What each symbol does to the states:
* | ε β ω λ ξ γ η
jl | cl bl bq rp dt dz hn
nz | nr qb ct mr bn fb bg
rt | zs lj rm zt hm nh dn
jp | qb nr rf jn hd qf ng
fl | qt cf zt rm mp hh jf
sr | hm fq - zb zs - gr
cl | jl dn gj qf fd jn lj
jj | mp rr zb - qt - hl
nh | ld tc rg fj ns rt fh
fp | rf ct qb dc nt gf zr
lj | hn rt mn dl gg tc cl
gp | nl - fq rr pq - pz
hd | sf rl tt jz jp lz qz
rg | - mb nh hh - rm td
mn | pq rm lj cf nl mb gj
nt | tt jq sf fg fp nf hf
zj | dm gj dn jf qh td rm
tz | mb - tg zr - pq dc
tj | rm pq zs qt - - dm
ch | zr hh ng mb zl cf rf
pf | - - cr zl mb nl mh
rp | qf fb gf jl zd qb mg
rm | tj mn rt fl pr rg zj
mr | fh dz ls nz gh bl ld
md | gh jz ds rl fh zg ns
bn | rl sf jq gh nz ml qm
hh | fr ch fj rg mc fl qc
hp | jz gh fg sf dz dt br
qb | jp nz fp dz sf rp rq
qc | ct rf nr td zc jf hh
jq | zc nt bn - ct hl -
fj | bg ng hh nh pn zt nr
bq | gj dm jl gf pz dc pq
tt | nt zc hd mh rf lh zl
qt | fl nb gt tj jj fr ht
gr | zg dt hz ml bl gh sr
jz | hp md mh hd jn fd cr
dn | bl cl zj cd zg fh rt
rf | fp qc jp bf tt sl ch
zd | lz ml nf dt rp sf hs
hn | lj zs pq mg fq tg jl
ns | - cr - pn nh hm md
bf | dc td jn rf mh gj mb
fg | mh - hp nt dc pz -
nf | lh hl zd pz gf nt rr
fq | gg sr gp hs hn br dt
nr | nz jp qc fh rl cd fj
nl | gp pr gg qs mn pf pc
ds | - mh md zc td qh -
qm | pn sj - - bg zb bn
sl | gf jf qf gj lh rf cf
ct | qc fp nz ls jq ht fr
rr | qs jj hs gp nb hf nf
mb | tz rg tc ch pf mn bf
ml | ff zd hl gr fb bn zb
sj | qz qm hf br rq hs sf
ls | td dc mr ct - dm -
cz | hl lh ff qh jf zc mp
gh | md hp - bn mr gr -
hm | sr gg pr pj rt ns zg
gj | bq zj cl sl pc bf mn
zl | hf mc qz pf ch qs tt
fb | cd rp ht bl ml nz gt
zt | gt dl fl rt pj fj cd
gg | fq hm nl gz lj cr fd
rq | ng bg zr tg sj mg qb
qh | hz pc zg cz zj ds pr
mg | dl gt nb hn hs rq rp
lz | zd ff lh fd qf hd gz
gz | hs pj qs gg dl qz lz
dz | jn mr dc qb hp jl tg
dm | zj bq bl ht hz ls tj
pq | mn tj hn nb gp tz bq
cr | br ns pf qz tc gg jz
dc | bf ls dz fp fg bq tz
qs | rr mp gz nl cf zl lh
pn | qm qz mc ns fj pj rl
zg | gr fd qh ff dn md hm
td | ls bf fh qc ds zj rg
gt | zt mg qt zs zb bg fb
hz | qh pz gr hl dm - -
ht | jf gf fb dm hl ct qt
cd | fb qf jf dn ff nr zt
bl | dn jl dm fb gr mr zs
zs | rt hn tj gt sr ld bl
hs | gz zb rr fq mg sj zd
ng | rq fj ch tc qz dl jp
qf | rp cd sl cl lz jp dl
br | cr - - sj tg fq hp
pj | zb gz mp hm zt pn ff
dt | fd gr pz zd jl hp fq
tc | tg nh mb ng cr lj jn
ld | nh tg - bg - zs mr
zb | pj hs jj sr gt qm ml
nb | cf qt mg pq rr zr gf
fd | dt zg pc lz cl jz gg
jn | dz fh bf jp jz cl tc
jf | ht sl cd zj cz qc fl
pc | pz qh fd lh gj mh nl
mc | - zl pn - hh mp zc
qz | sj pn zl cr ng gz hd
zc | jq tt rl ds qc cz mc
ff | ml lz cz zg cd rl pj
mp | jj qs pj pr fl mc cz
hf | zl - sj - zr rr nt
fr | hh zr bg - - qt ct
tg | tc ld tz rq br hn dz
zr | ch fr rq tz hf nb fp
lh | nf cz lz pc sl tt qs
dl | mg zt cf lj gz ng qf
rl | bn hd zc md nr ff pn
sf | hd bn nt hp qb zd sj
fh | mr jn td nr md dn nh
hl | cz nf ml hz ht jq jj
mh | fg ds jz tt bf pc pf
cf | nb fl dl mn qs ch sl
bg | fj rq fr ld qm gt nz
gf | sl ht rp bq nf fp nb
pr | - nl hm mp rm - qh
pz | pc hz dt nf bq fg gp

The rows follow the links: the fewer symbols apart two states are, the more alike their rows tend to be.

Each row is also shifted at random along 10 hidden directions that mean nothing.

Some states, each with a row of numbers:
qb
(-191, 166, 24, 185, 13, -541, 198, 270, 393, 59, 233, -48, 7, 410, 217, 678, 221, 62, 263, -179, 474, -190, -356, 46, 51, 80, -661, -276, 177, 226, 396, 226, -167, -48, -221, -203, 534, -639, 142, -47, -48, -193, -679, 215, -141, 443, -175, -180, 300, -244, 393, -73, 237, 238, 244)
qc
(32, -11, -119, -151, 239, -221, 335, -154, 85, 15, -90, -46, 325, -280, 87, -222, 269, -171, -163, -431, -31, 357, -91, -207, -152, -235, -358, -86, 270, 181, 39, -395, 222, -22, -60, 83, -62, -121, 21, 193, -234, -62, -153, 341, -29, 89, -147, -327, 174, -157, 37, 150, 172, -98, 190)
gj
(270, -190, -138, 348, 157, 175, 12, 107, -81, 526, 787, 256, -140, -473, 31, -401, 416, 258, 122, -313, -419, -253, 17, 401, -481, 412, 170, -427, 289, 102, 5, -111, -212, 398, -36, 86, 165, 420, -243, 11, 121, -15, 170, -63, -218, -65, -108, -321, -8, -146, -194, -101, -98, -82, -144)
nl
(221, -120, 37, -138, -285, 450, -449, 235, -223, -215, -282, -178, -21, 264, -113, -57, -538, 131, -333, 48, -221, -172, 9, -362, -199, 79, 376, 246, -184, -115, -81, 86, 26, 205, 70, -104, -338, 132, -198, 48, -25, 11, 519, 109, -118, -247, -40, 112, -76, 121, -188, 19, -195, -499, -345)
fh
(-15, -136, -119, -106, 67, 147, -306, 21, -159, -421, 386, 171, -94, -279, -226, 47, 297, 422, 36, -61, -151, 15, 205, -210, 254, 187, 46, 43, -229, 346, -68, 288, -288, -52, -97, 105, -244, -134, -312, -87, -190, 155, 187, -249, -257, -73, -214, 241, 274, -56, -315, 6, 141, -26, 254)
qt
(-2, 271, 247, 52, 166, 64, -557, -312, -23, 137, -122, -148, 390, -224, -20, 38, -222, -523, 53, 518, 358, 115, -182, -264, -346, -246, 9, 563, -245, -28, -120, 135, -264, 360, 236, 269, 346, -357, 178, -173, -78, 62, -229, -396, 737, -96, 321, 187, -218, -217, 10, 308, 244, -63, -16)
md
(428, -190, -300, -284, -134, 239, -438, 176, -312, -387, -295, 104, -178, -320, 355, -607, -162, 63, 21, -97, -294, -1, -91, -670, 107, 694, 299, -134, -61, -75, 112, -217, 379, 54, 170, -105, -273, 423, -261, 242, -140, 301, 450, 427, -407, 56, 219, -20, -573, 203, -358, 69, 103, -688, 168)
hn
(-401, 327, 132, -55, 276, 91, 292, -256, -296, 271, 372, -295, -113, -112, 216, -182, 465, -130, 276, 177, 215, -231, 32, 469, 10, -52, -266, -264, -18, -106, 199, -544, -682, 241, -100, -22, 256, 231, 64, -143, 278, 202, -156, -499, 394, -120, -421, -46, -172, 325, 101, -192, 409, 298, 172)
zc
(-221, -212, -72, 288, -104, -93, 352, -57, -127, -231, -223, 402, 230, -550, 277, -676, 232, -237, 153, -261, 128, 97, -70, -279, -95, -397, 86, 398, -75, -137, -126, 219, 542, 166, 23, -107, -218, -44, 138, -57, 145, -163, 148, 110, -101, -293, 547, -72, -129, 54, -169, 246, 480, -166, -162)
pn
(-225, -173, 114, -170, -31, -117, 676, 236, -9, -381, -74, -132, 221, 14, 432, -397, -146, -134, 28, 233, 805, 102, 118, -140, 306, -331, -487, -11, -3, -119, -28, 180, 30, -333, -237, -208, 54, -276, 248, 182, -7, -246, -372, 154, 4, 76, 93, 62, 263, 187, -40, -471, 139, -19, 338)
ml
(-362, 148, 231, -551, -109, -32, 412, -164, 324, -170, 139, -143, 208, 293, 599, 123, -354, -119, 320, 256, 723, 135, -93, -160, 65, 272, -523, -715, -12, 31, -53, -28, -151, -273, -18, -27, 152, -353, 323, 290, -57, -16, -871, -77, 5, 243, -8, 20, 115, -189, 216, -370, 5, -173, 816)
dc
(-69, 185, -169, -200, -143, -177, 245, 779, -368, -195, -428, -282, -268, 366, -110, 32, 49, -226, -5, -309, 55, -21, 160, -267, -14, -110, -75, -511, 584, 264, 628, -164, 223, -41, 195, 65, -77, -143, -251, 79, 131, -427, 221, 433, -302, 225, -142, -170, -26, -276, 103, -160, 246, -84, -454)
dn
(18, -251, 156, 27, 138, 176, -188, -8, -179, 90, 276, 81, -124, -227, 149, -189, 181, 166, 195, 217, 292, -253, 204, 368, 118, 131, -177, -176, 341, 401, -186, -308, -244, 157, -135, 137, 30, -3, -282, 22, -60, 78, -161, -121, 82, -50, 212, 36, 29, -39, -51, -110, 226, -84, 137)
fj
(228, -42, -81, 46, 252, 322, -262, -112, -15, -242, 591, 29, -73, -162, -125, -245, 223, 145, 155, -35, -44, 441, -59, 196, 172, 205, 36, -46, -487, 178, -124, -62, -345, -371, -34, -67, 90, -4, 141, 273, -429, 312, -58, -134, -364, 57, -375, 151, 389, 21, -144, -203, -446, -206, 615)
tc
(-279, -139, -105, -37, 53, -54, 363, 112, -645, -72, -396, -247, 29, -404, -54, -336, 318, -143, -2, 123, 194, 13, 180, 103, 212, -310, 86, 525, -196, 64, 94, 68, -203, -72, -239, 28, -208, 231, -292, -169, 187, 107, 440, -305, 89, -391, -95, 263, 42, 499, -250, -25, 318, 291, -289)
cf
(121, -116, 242, 191, 37, 148, -142, 304, 58, 123, -303, -116, -13, 279, -210, -34, -152, -288, -292, -110, -143, -15, 34, -85, -248, -236, -298, 232, 0, 13, 435, -216, 56, 243, -5, -43, -91, 74, -109, 71, -89, 26, 263, 333, -202, -20, -61, -174, 59, -60, -16, 69, -115, -152, -254)
mh
(93, -250, -140, -235, -310, -74, 86, 342, -381, -259, -575, -173, 98, -30, 416, -568, -375, -282, -211, -103, 135, -253, -133, -607, -146, -92, 11, 43, 57, -64, 29, 10, 491, 207, 182, -116, -346, -80, -192, 170, 30, -378, 666, 428, 21, 179, 336, -78, -212, 96, -247, 156, 201, -765, -3)
hf
(-79, 371, 53, -116, 183, -56, -339, 274, 30, -95, 65, -302, -57, -4, 67, 69, -38, 200, -163, -17, 246, 11, -242, 108, -163, -119, 92, -252, 177, -164, -26, 142, -50, 10, 78, -157, 360, -13, 71, -83, 216, -279, -147, 283, 336, 74, -388, 40, -143, -37, 99, 151, 41, 336, -603)
ht
(-75, -208, 177, 202, -482, 532, -52, 303, 105, -113, 94, 217, -173, 246, -331, 9, -287, -417, 429, -71, -99, 523, 198, -47, -101, -280, -249, 140, 65, 135, 242, -114, -22, 251, 411, 9, -25, -5, 53, 68, -172, -159, 158, -149, -652, -154, 374, -25, 226, -601, -228, -323, -165, -617, 386)
bq
(-655, 225, 60, -440, -105, 6, 655, -396, -284, 311, -377, -497, -84, 166, -518, 59, 18, -63, -47, -70, -86, 269, 438, 255, -26, -386, 100, -315, 242, 228, 185, -437, 78, -376, -256, 124, -375, 260, -351, 30, 210, -152, 297, -332, 123, -380, -362, -293, 116, 4, 54, -267, -332, 383, -147)
pr
(592, -221, -273, -46, -123, 373, -485, 458, 55, -584, 658, 193, -153, -116, -78, -40, -220, 277, -99, -233, -423, -144, -111, -518, -189, 594, 314, -368, -439, -129, -496, 491, -193, 147, 135, 244, -212, 298, 84, 284, 14, 10, 62, 247, -404, -134, -310, -53, -73, 31, -266, 238, -133, -320, -509)
rr
(68, 201, 118, 225, -364, -129, 573, -44, 411, 277, -187, -161, 293, 400, -130, 565, -125, 158, -77, 451, 565, -384, 31, 469, -118, -401, 168, -115, 358, -284, -428, 673, -300, -254, -197, 166, 307, -22, 476, -302, 350, -475, -484, -63, 483, -199, 23, 36, 325, -31, 421, -50, -275, 774, -385)
qz
(426, 74, 148, -145, 181, -300, -122, 317, 189, -13, -677, -471, 224, 434, 100, 439, -371, 210, -586, 115, 235, -76, -156, -46, 293, 10, -20, -249, 271, -59, 95, 81, 135, -362, -125, 47, 85, 7, 17, 74, -165, -140, -137, 633, 278, 440, -179, 182, -137, 162, 215, 41, -111, 162, -350)
sl
(-469, -101, 69, -144, 358, -46, 204, -6, -354, 250, 421, -192, 315, -263, 456, -648, 340, -7, -62, -459, 5, 12, -101, 122, -384, -131, -659, -275, -171, 62, 200, -265, -74, 364, -205, -148, 154, 11, -219, 241, 85, -10, -297, -15, 128, -11, -195, -403, 125, -251, -174, -112, 277, -76, 131)
rl
(-390, -113, -8, 167, 244, -439, 383, -410, 534, -311, 336, 491, -92, 26, -319, 304, 383, 517, -83, -389, -445, 313, -105, -3, 487, -60, -24, 428, -189, -17, -38, 332, 420, -379, -369, -368, -351, 61, 206, -117, -211, 22, -204, 153, -346, 58, -83, -88, 246, 141, 129, 237, -184, 530, 139)
hl
(-41, 165, 285, 290, -124, 248, -368, -315, 413, -10, 717, 215, 25, -70, 18, 332, -323, 109, 289, 93, 289, -66, -219, 322, -324, 215, -23, -147, -179, -237, -305, 233, -140, 339, 299, -172, 359, -452, 416, -119, 82, -94, -588, -176, 175, 147, 205, 149, 157, -322, -44, 176, -43, -87, 226)
jp
(-172, 153, -38, -303, 132, 198, 536, -196, -482, 44, -617, -419, 131, -252, -243, -268, 102, -76, -133, -49, 24, 377, 134, -90, 454, -188, 56, 13, -336, 186, -62, 327, -87, -649, -191, -46, -238, 343, -380, 152, -219, 97, 430, -277, -220, -481, -301, 259, 5, 29, -206, -209, -476, 174, -82)
lh
(49, -257, -99, 493, -32, 250, 171, 331, -18, 331, -82, 316, 235, -347, 553, -776, 91, -172, -102, -407, -236, -347, -232, -253, -441, 282, 170, -71, 46, -193, -248, 397, 199, 202, 187, -190, 110, 574, -27, 125, 160, -107, 142, 388, -150, -233, 294, -386, -454, -261, -337, -80, 160, -449, -526)
ld
(224, 526, -343, 124, 428, 25, -356, 202, -301, -147, 595, 262, -454, -615, 150, -415, 485, 383, 284, -316, -464, -4, 18, 53, -126, 613, -10, -652, 91, 97, 32, -195, -393, 7, 197, 235, 308, 571, 40, 56, 49, 196, 38, -24, -261, -234, -590, -217, -394, 72, -240, -276, 200, 107, -340)
mr
(32, 78, 169, 12, -253, 88, -273, 144, -314, -64, 98, -53, -159, 27, 79, 321, -101, -36, 555, 448, 384, -7, 420, 10, 138, 55, -15, 83, 62, 300, 92, 364, -294, 81, 283, 94, 175, -327, -118, -147, 21, 107, 46, -408, -21, -13, 89, 432, 340, -72, -27, -151, 75, -225, 452)
fd
(-371, -267, 208, -222, -80, -243, 205, -306, -212, 60, -305, -212, 123, 50, 108, 199, -81, -55, -171, 227, -50, -201, 30, 162, 265, -3, 50, 442, -144, -112, 10, -63, 139, 162, -176, -376, -373, -208, -356, -263, 104, 72, 91, -194, 512, 115, 280, 110, -6, 317, 174, 275, 256, 165, 281)
rp
(44, 198, -279, -116, -145, -388, 551, 110, 326, 425, -330, -43, 163, 351, 190, 314, 87, -310, 155, -226, -42, 86, -3, -178, 20, 143, -383, -730, 433, 13, 334, -204, -64, -148, -181, 88, 127, 176, 74, 211, -235, -6, -419, 269, -253, 279, 35, -511, -161, -397, 80, -275, -196, 104, 71)

Where do the symbols, taken in turn from left to right, take each start?
Answer with the state's name.
(-94, -147, 203, -36, -123, -92, -5, -70, -36, 183, 202, -260, 223, -208, -146, 338, 200, -94, -99, 153, 349, -129, 174, 151, -184, -279, -397, 45, 257, 246, -132, -97, -143, 264, -273, 183, -93, -575, -106, -157, 112, -258, -372, -182, 520, 61, 112, -158, 295, -46, 208, 331, 361, 169, 7)
γ β η ω ε λ => rq
(-76, 350, 43, 12, 16, 98, -70, -124, 225, 285, 82, -101, 68, 128, -457, 282, -109, 333, -53, -376, -215, 105, 130, 67, -116, 355, 194, -294, -31, 145, 69, 318, -150, -166, 28, 10, 169, 287, -190, -95, -164, -41, 59, -64, -374, -257, -325, -123, 102, -375, -49, 12, -537, 46, -451)
ω β ω λ ω β β ε ξ => zg
(-158, 49, 129, -119, 509, 23, -244, -75, 293, -221, 670, -141, 222, 149, 287, 264, -83, 518, -297, -121, -70, -94, -386, -21, 39, 487, -190, -283, -650, -179, -129, 158, -257, -169, -488, -87, 305, -38, 35, 76, -107, 257, -525, 8, 316, 217, -573, 86, 18, 214, 98, 165, 4, 132, 53)
γ η γ ε ω ω γ ε => hd
(126, -158, 366, 153, 22, 459, -162, 338, 139, 220, -448, -9, -29, 248, 69, -205, -489, -197, -339, 103, 118, -82, -19, 300, -181, -157, 32, 39, 355, -358, -207, -383, 67, -42, 107, -111, 165, 231, 84, 46, 139, -174, 392, 230, 87, 126, 315, -44, -110, 1, -46, -208, -240, -462, -135)
ε γ ω ω ε ε ξ ξ ξ η => fp
(160, -458, 91, 116, -106, 429, 415, -491, -140, 152, 371, 193, -5, -444, 569, -320, 78, 151, 288, 520, 395, -294, 221, 488, -63, 60, 187, 59, -112, -95, -704, 348, -244, 122, -211, -103, 0, -101, 30, -185, 112, 0, -202, -652, 327, -184, 459, 130, 71, -22, -93, -120, 214, -116, 498)
β ω λ ε λ ω η => fq
(222, -59, 75, 269, 458, 81, -385, -295, 284, 360, 343, 322, 208, -287, -526, 330, 192, 247, -358, -274, -406, -39, 122, 376, -218, -103, 207, 266, 223, 89, -209, -75, -91, -1, -229, 209, 37, 100, 269, -111, -139, 151, -209, 80, 174, -212, -240, 43, 85, -111, 155, 370, -109, 465, -692)
β ω η β λ γ => fh
(-85, -289, 223, 66, 207, 154, 112, 188, 197, 58, 151, -122, 37, 275, -282, 228, 99, 212, -113, -297, -116, 60, 5, 371, 289, -2, -225, -228, -171, 289, 299, -14, -223, -241, -364, -185, -62, 1, -251, 80, -265, 96, -103, -127, -317, -58, -228, 104, 393, -228, -80, -113, -285, 46, 232)
ε β β γ γ γ λ γ => jl
(-247, 14, -187, -1, -232, 185, 135, 94, -129, -226, 447, 155, -462, 9, 177, -290, 122, 158, 570, -220, -244, -107, -43, 173, 76, 324, 110, -353, -96, -75, 157, -355, 199, 19, 206, -330, 89, 173, -95, 145, 318, 23, 272, -51, -402, 159, 59, 89, -123, 28, -103, -231, -34, -324, 514)
ω ω ε β ω γ β => pc
(-204, -251, 139, 92, 193, 285, 323, 107, -238, -10, 74, -7, -36, -297, -241, -520, 320, -455, -36, -173, 394, 256, 69, 625, -41, -832, -353, 267, 230, -38, -97, -600, -10, -79, 48, -168, 24, -67, 249, -26, 156, -185, 24, -72, -57, -197, 25, -70, 228, -114, -66, -237, 201, 73, 310)
η η β γ ξ γ β η β γ => lh
(206, -87, -71, -160, -230, -257, 116, -163, -159, -293, -305, -140, 77, 175, 61, 171, -233, 224, -234, 147, -143, -81, -75, -400, 375, 59, 317, 330, -483, -89, -134, 244, 34, -251, -172, 86, -162, 28, -189, 58, -100, 123, 238, -56, 130, -35, -112, 252, 132, 382, 9, 245, -142, 155, 83)
η ξ ε β λ β η => rq
(363, -40, 117, 58, 176, -46, 11, 204, 371, 367, -251, -97, 199, 239, -115, 509, -131, -41, -253, -23, 22, -254, -171, 145, 120, 95, -268, 41, -1, 128, -11, -46, -303, -147, -352, 219, 25, -184, -117, 140, -350, 58, -237, 203, -12, 240, -213, 85, 232, -13, 366, 76, -226, 136, -26)
λ λ γ λ λ ε ω ω => rq
(-509, 61, 141, 163, -244, 53, 569, 500, -228, -295, 272, 243, -272, -145, -568, -14, 322, 97, 276, -378, 225, 8, 445, 81, -110, -356, -53, -202, 228, 105, -15, 625, -97, 158, -101, 220, -308, 139, -46, -152, 420, -416, 70, -284, -338, -763, -49, -22, 149, -182, -74, -57, 452, 384, -900)
ω λ ξ β β γ γ => ml
(391, -85, -184, -5, -121, 11, 238, -264, 377, -82, 199, 178, 360, -176, 216, -97, -248, -185, -145, 214, 291, -32, -117, -196, -192, -139, 111, 356, -405, -337, -688, 301, -105, 111, 2, 190, -54, -110, 349, 131, -52, 151, -344, -61, 79, -51, 331, -13, 124, 0, -30, 20, -157, -230, 271)
ω λ β λ γ ε ε ω λ => pf
(-83, 115, -33, 237, -90, -224, 505, 169, 279, 141, -365, -137, -40, 339, 27, 352, -19, -83, 50, 201, 372, -170, -9, 560, 229, -271, 1, -105, 399, -223, -47, 170, 11, -516, -57, -123, 295, 43, 316, -186, 150, -281, -361, -65, 159, 149, 28, 12, 91, 154, 336, -248, -47, 531, -129)
η ω η ω β ξ γ => gt
(-243, 209, 296, -244, -57, 283, -242, 533, -133, -175, 95, -486, -168, 242, 106, -108, -323, 8, 4, -23, 608, 35, -190, 528, -113, -140, -299, -584, 447, -14, 191, -348, 48, -223, 353, -420, 407, -341, 41, 178, 443, -392, -89, 276, 185, 432, -96, 12, 32, -289, -27, -314, 158, -233, 237)
η η β ξ ω γ β => rp
(170, -19, -165, -533, 187, 310, -512, 75, -415, -484, 711, -200, -298, -229, -128, -579, 8, 13, 23, -236, -336, 333, -265, -91, -201, 252, -117, -256, -408, 103, -28, -1012, -148, 52, 217, 125, -8, -115, -230, 465, -168, 360, 153, -49, -404, 205, -489, -129, 84, -127, -469, -269, -77, -555, 754)
γ ξ ω β β ε β => fq
(431, -316, -316, -457, -571, -39, 750, -510, 51, 45, -247, 14, 105, -3, 60, 3, -328, -66, -98, 141, 64, 254, 317, -309, -93, 130, 444, -206, -22, -36, -832, 372, 3, -228, -82, 380, -578, 304, 46, 187, -210, -26, -67, -374, -16, -511, 295, -5, 330, -155, -122, -153, -761, -65, 389)
λ γ ε ω ε ξ ξ η γ => pj
(-359, -85, 278, -370, 277, -80, 202, -535, 30, 419, -790, -212, 339, -324, -58, 187, 41, -379, -432, 86, 270, 349, 245, 98, -160, -577, -63, 104, 415, 179, -162, -242, 30, -297, -286, 308, -229, -29, -8, -106, -154, -53, -84, -140, 548, -201, 101, -184, -60, -147, 115, 274, 103, 373, -300)
γ γ ω γ γ ω λ ξ => qh
(76, 68, -102, -309, 248, -422, -220, -112, -486, 124, -475, -383, 350, -364, 336, -500, 78, -274, -340, 37, -212, -150, -132, -395, -311, -216, -70, 200, -169, 229, 195, -274, 79, 311, -122, 50, -80, -86, -133, 146, 65, 150, 180, 56, 554, 291, -173, -172, -214, 248, -137, 366, 327, 149, -180)
η ω ξ η γ γ ω λ γ => qs
